Here is a tiny trained network, its code and every weight. The questions are about switching its units off for an input and a class, where a switched-off unit gives its printed mean instead of its output.

import numpy as np


def w(rows, s, z=0):
    codes = np.array(rows[::2]) - 128.0
    scale = np.full(codes.shape[1], s)
    scale[-1] = z or s
    return codes * scale


def norm(h):
    return h / np.sqrt((h * h).mean(-1, keepdims=True) + 1e-5)


def f(y):
    return y / 2 * (1 + np.tanh(0.7978845608 * (y + 0.044715 * y**3)))


def log_softmax(a):
    a = a - a.max(-1, keepdims=True)
    return a - np.log(np.exp(a).sum(-1, keepdims=True))


def net(x, mask):
    res = np.array(x, float).reshape(1, 3) / 4 @ E
    u = 0
    for l in range(3):
        y = f(norm(res) @ A[l][:, :-1].T + A[l][:, -1])
        res = res + np.where(mask[u : u + 7], y, B[l][:, -1]) @ B[l][:, :-1]
        u += 7
    return log_softmax(norm(res)[-1] @ U[:, :-1].T + U[:, -1])


A, B = {}, {}
E = w([
[76,126,195,172,98,152,87],'x0',
[164,130,93,59,73,167,118],'x1',
[145,117,111,116,197,62,1],'x2',
],0.0037)
A[0] = w([
[171,152,82,96,151,127,136,51],'L0N0',
[48,162,208,183,115,135,154,54],'L0N1',
[122,108,122,148,207,63,101,52],'L0N2',
[114,112,156,94,84,156,63,133],'L0N3',
[105,95,149,118,144,110,2,5],'L0N4',
[93,91,123,116,138,99,8,5],'L0N5',
[100,105,121,144,105,170,162,127],'L0N6',
],0.0058,0.002)
B[0] = w([
[192,69,96,178,119,128,175,161],'L0N0',
[161,65,147,254,77,135,184,218],'L0N1',
[55,166,181,11,190,106,161,231],'L0N2',
[94,150,170,143,200,228,193,175],'L0N3',
[251,210,147,170,194,132,26,253],'L0N4',
[209,215,143,170,165,114,66,248],'L0N5',
[108,199,212,126,109,91,40,164],'L0N6',
],0.0038,0.0029)
A[1] = w([
[172,96,21,111,118,97,102,64],'L1N0',
[134,166,128,58,63,172,160,61],'L1N1',
[178,152,134,130,116,86,2,2],'L1N2',
[106,136,107,86,67,125,137,97],'L1N3',
[131,166,119,126,146,96,29,94],'L1N4',
[193,134,97,94,114,150,183,85],'L1N5',
[186,92,40,120,165,98,153,62],'L1N6',
],0.0055,0.00069)
B[1] = w([
[129,107,163,254,103,166,148,184],'L1N0',
[124,154,91,100,199,66,96,180],'L1N1',
[196,161,177,192,147,171,111,253],'L1N2',
[105,166,114,132,203,108,109,135],'L1N3',
[150,194,227,150,196,148,150,233],'L1N4',
[184,113,94,98,77,130,45,189],'L1N5',
[73,9,158,165,158,193,119,201],'L1N6',
],0.0052,0.003)
A[2] = w([
[168,184,52,38,155,25,88,108],'L2N0',
[69,91,84,81,75,126,187,45],'L2N1',
[126,117,180,245,47,113,191,76],'L2N2',
[69,136,164,211,50,121,157,20],'L2N3',
[91,93,98,88,73,127,165,81],'L2N4',
[164,3,79,204,96,200,143,6],'L2N5',
[46,183,159,102,187,109,186,129],'L2N6',
],0.0045,0.0019)
B[2] = w([
[151,188,92,140,57,41,222,183],'L2N0',
[179,178,156,138,208,139,15,159],'L2N1',
[132,133,142,162,8,53,164,254],'L2N2',
[124,94,130,253,76,116,175,185],'L2N3',
[150,155,152,130,192,135,35,144],'L2N4',
[157,55,83,96,94,182,58,220],'L2N5',
[55,27,84,108,94,143,130,167],'L2N6',
],0.0043,0.0021)
U = w([
[86,116,167,226,11,95,188,243],'0',
[191,2,47,118,109,198,80,106],'1',
[212,230,225,187,231,152,73,222],'2',
[173,226,30,33,80,85,143,147],'3',
[32,60,137,84,221,57,184,38],'4',
[29,173,140,70,101,197,108,3],'5',
],0.0093,0.0023)

Each question gives the input, the list of numbers given to net, and the class t.
The units are the neurons (one row each of A and B). Each row of codes is followed by its name. A weight is (code - 128) times the scale printed after its matrix; where a second scale follows, it is the last column's (A, B and U).
mask holds one flag per neuron, layer by layer. A switched-off neuron (its flag False) gives its mean, the last column of its row in B, instead of its output. The means were averaged over made-up inputs and are rounded, as every weight is.
A unit's drop is (log p(t) with every unit on - log p(t) with that unit switched off) / (log p(t) with every unit on - log p(t) with every unit switched off).
The circuit of an input: a set's keep is (log p(t) with only the set's units on - log p(t) with every unit switched off) / (log p(t) with every unit on - log p(t) with every unit switched off). Starting from the 12 units with the biggest drops (on a tie, the unit counted first), units are removed one at a time, each time the one whose removal leaves the highest keep (on an exact tie, the one counted first), for as long as the keep stays at least 0.8.
units of the circuit, in order: the units of the circuit, biggest drop first
most important unit: the unit with the biggest drop
top k neurons in layer l: the k neurons of layer l with the biggest drops, biggest first
drop of u: that unit's drop, to one decimal
input [1,-4,0], class 0: most important unit -> L0N1
input [2,4,-2], class 3: units of the circuit, in order -> L1N1, L2N0, L1N4, L1N0
input [-6,8,6], class 1: units of the circuit, in order -> L1N6, L0N0
input [7,-3,1], class 0: units of the circuit, in order -> L0N1, L2N2
input [1,3,-6], class 3: top 2 neurons in layer 1 -> L1N1, L1N6
input [-7,-4,1], class 4: top 3 neurons in layer 0 -> L0N2, L0N1, L0N4
input [-4,0,-3], class 1: top 2 neurons in layer 0 -> L0N2, L0N0
input [-6,2,4], class 1: top 3 neurons in layer 0 -> L0N0, L0N6, L0N4
input [-7,-1,-6], class 1: top 2 neurons in layer 1 -> L1N6, L1N4
input [-4,-3,3], class 4: top 2 neurons in layer 0 -> L0N2, L0N6
input [0,-4,1], class 4: top 2 neurons in layer 0 -> L0N2, L0N6
input [1,1,-4], class 0: drop of L0N2 -> 0.6
input [4,8,-5], class 3: top 4 neurons in layer 1 -> L1N1, L1N6, L1N0, L1N4
input [-3,-2,-2], class 1: most important unit -> L0N2
input [2,6,-3], class 3: drop of L2N0 -> 0.1
input [5,6,0], class 5: drop of L1N2 -> 0.3
input [-3,8,-7], class 3: drop of L1N1 -> 0.1
